Below are the code and all the weights of a small trained network. Each question names an input and a class and asks about switching units off, where a switched-off unit gives its printed mean instead of its output.

import numpy as np


def w(rows, s, z=0):
    codes = np.array(rows[::2]) - 128.0
    scale = np.full(codes.shape[1], s)
    scale[-1] = z or s
    return codes * scale


def f(y):
    return np.maximum(y, 0)


def log_softmax(a):
    a = a - a.max(-1, keepdims=True)
    return a - np.log(np.exp(a).sum(-1, keepdims=True))


def net(x, mask):
    res = np.array(x, float).reshape(1, 8) / 4 @ E
    y = f(res @ A[0][:, :-1].T + A[0][:, -1])
    res = res + np.where(mask, y, B[0][:, -1]) @ B[0][:, :-1]
    return log_softmax(res[-1] @ U[:, :-1].T + U[:, -1])


A, B = {}, {}
E = w([
[103,199,138,53,140,178],'x0',
[149,109,193,154,48,182],'x1',
[106,33,166,76,181,104],'x2',
[246,131,104,89,89,103],'x3',
[162,154,155,178,95,116],'x4',
[163,72,41,105,151,171],'x5',
[155,118,182,150,119,215],'x6',
[183,185,106,177,169,124],'x7',
],0.011)
A[0] = w([
[169,118,23,75,200,142,144],'N0',
[242,135,142,203,121,131,141],'N1',
[120,162,116,154,139,54,1],'N2',
[58,129,118,100,148,157,61],'N3',
[132,88,72,189,28,125,137],'N4',
[150,249,76,144,80,195,138],'N5',
[130,99,205,63,129,147,111],'N6',
[177,139,55,80,149,80,131],'N7',
[75,52,189,164,147,204,132],'N8',
[187,124,97,192,65,99,198],'N9',
[95,142,134,159,199,127,198],'N10',
[178,129,125,193,144,142,60],'N11',
[131,242,91,124,94,169,145],'N12',
[231,132,149,164,111,85,139],'N13',
[134,38,194,120,110,229,117],'N14',
[200,116,97,35,127,195,51],'N15',
[63,139,192,216,75,109,91],'N16',
[105,88,141,136,160,155,132],'N17',
[99,111,119,155,144,159,95],'N18',
[97,179,69,86,133,194,194],'N19',
[131,68,126,96,72,121,119],'N20',
[127,150,117,184,133,202,114],'N21',
[144,73,66,189,22,137,134],'N22',
[97,171,114,83,98,145,113],'N23',
[32,86,100,148,159,164,131],'N24',
],0.012,0.0059)
B[0] = w([
[171,70,88,61,219,22,224],'N0',
[154,121,188,245,126,127,216],'N1',
[84,95,155,156,126,119,159],'N2',
[145,124,123,171,132,138,185],'N3',
[191,97,87,72,129,105,191],'N4',
[213,137,158,178,112,180,241],'N5',
[110,121,96,103,100,156,201],'N6',
[151,75,134,99,134,149,202],'N7',
[97,175,105,128,93,180,241],'N8',
[179,129,144,126,126,121,208],'N9',
[125,140,115,167,175,105,198],'N10',
[131,92,161,149,144,88,162],'N11',
[164,127,148,139,152,179,224],'N12',
[169,141,200,187,126,158,202],'N13',
[53,100,212,124,85,144,248],'N14',
[91,131,109,147,185,93,199],'N15',
[127,105,104,126,158,83,226],'N16',
[122,142,109,162,111,166,175],'N17',
[132,164,147,145,121,122,155],'N18',
[194,134,147,128,160,136,217],'N19',
[111,133,138,84,130,140,178],'N20',
[161,148,166,179,144,182,184],'N21',
[194,120,88,56,93,111,199],'N22',
[176,110,139,143,119,140,178],'N23',
[130,155,128,197,147,123,216],'N24',
],0.013,0.014)
U = w([
[48,107,141,59,17,181,153],'0',
[83,145,62,130,189,129,137],'1',
[33,84,153,156,135,85,15],'2',
[151,72,37,33,161,61,167],'3',
[101,174,8,121,88,109,2],'4',
[175,124,143,139,114,167,245],'5',
],0.012,0.0025)

Each question gives the input, the list of numbers given to net, and the class t.
The units are the neurons (one row each of A and B). Each row of codes is followed by its name. A weight is (code - 128) times the scale printed after its matrix; where a second scale follows, it is the last column's (A, B and U).
mask holds one flag per neuron, in row order. A switched-off neuron (its flag False) gives its mean, the last column of its row in B, instead of its output. The means were averaged over made-up inputs and are rounded, as every weight is.
A unit's drop is (log p(t) with every unit on - log p(t) with that unit switched off) / (log p(t) with every unit on - log p(t) with every unit switched off).
The circuit of an input: a set's keep is (log p(t) with only the set's units on - log p(t) with every unit switched off) / (log p(t) with every unit on - log p(t) with every unit switched off). Starting from the 12 units with the biggest drops (on a tie, the unit counted first), units are removed one at a time, each time the one whose removal leaves the highest keep (on an exact tie, the one counted first), for as long as the keep stays at least 0.8.
circuit, biggest first: the units of the circuit, biggest drop first
most important unit: the unit with the biggest drop
k most important neurons: the k neurons with the biggest drops, biggest first
drop when u is switched off: that unit's drop, to one decimal
input [2,6,3,3,4,4,-5,-4], class 3: most important unit : N8
input [-1,3,-1,-7,2,-4,-1,-6], class 2: 2 most important neurons : [N16, N24]
input [8,7,7,-7,-1,-7,-3,-2], class 0: 2 most important neurons : [N8, N6]
input [-1,-2,3,8,0,0,-3,8], class 3: 2 most important neurons : [N0, N5]
input [-1,2,5,3,0,-6,1,1], class 2: 2 most important neurons : [N5, N22]
input [-8,-7,1,1,-7,-5,-2,-8], class 2: 2 most important neurons : [N22, N4]
input [-5,6,2,-5,4,-7,-3,5], class 2: circuit, biggest first : [N16, N5]
input [1,-6,-2,-5,2,8,4,-2], class 1: 3 most important neurons : [N24, N22, N4]
input [1,-4,8,8,-8,-4,4,-7], class 3: 2 most important neurons : [N0, N15]
input [-1,4,6,-4,-5,-2,5,8], class 0: 2 most important neurons : [N8, N0]
input [-3,-2,-2,-7,8,0,-8,3], class 2: 2 most important neurons : [N2, N0]
input [0,-7,2,-8,-5,-7,2,-4], class 1: drop when N14 is switched off : 0.3
input [-1,-5,8,-7,2,-3,8,-4], class 0: drop when N6 is switched off : 0.2
input [-4,7,-6,-4,-2,6,7,-7], class 0: circuit, biggest first : [N14]
input [-3,-1,1,-5,7,1,-1,-4], class 4: drop when N0 is switched off : 0.2
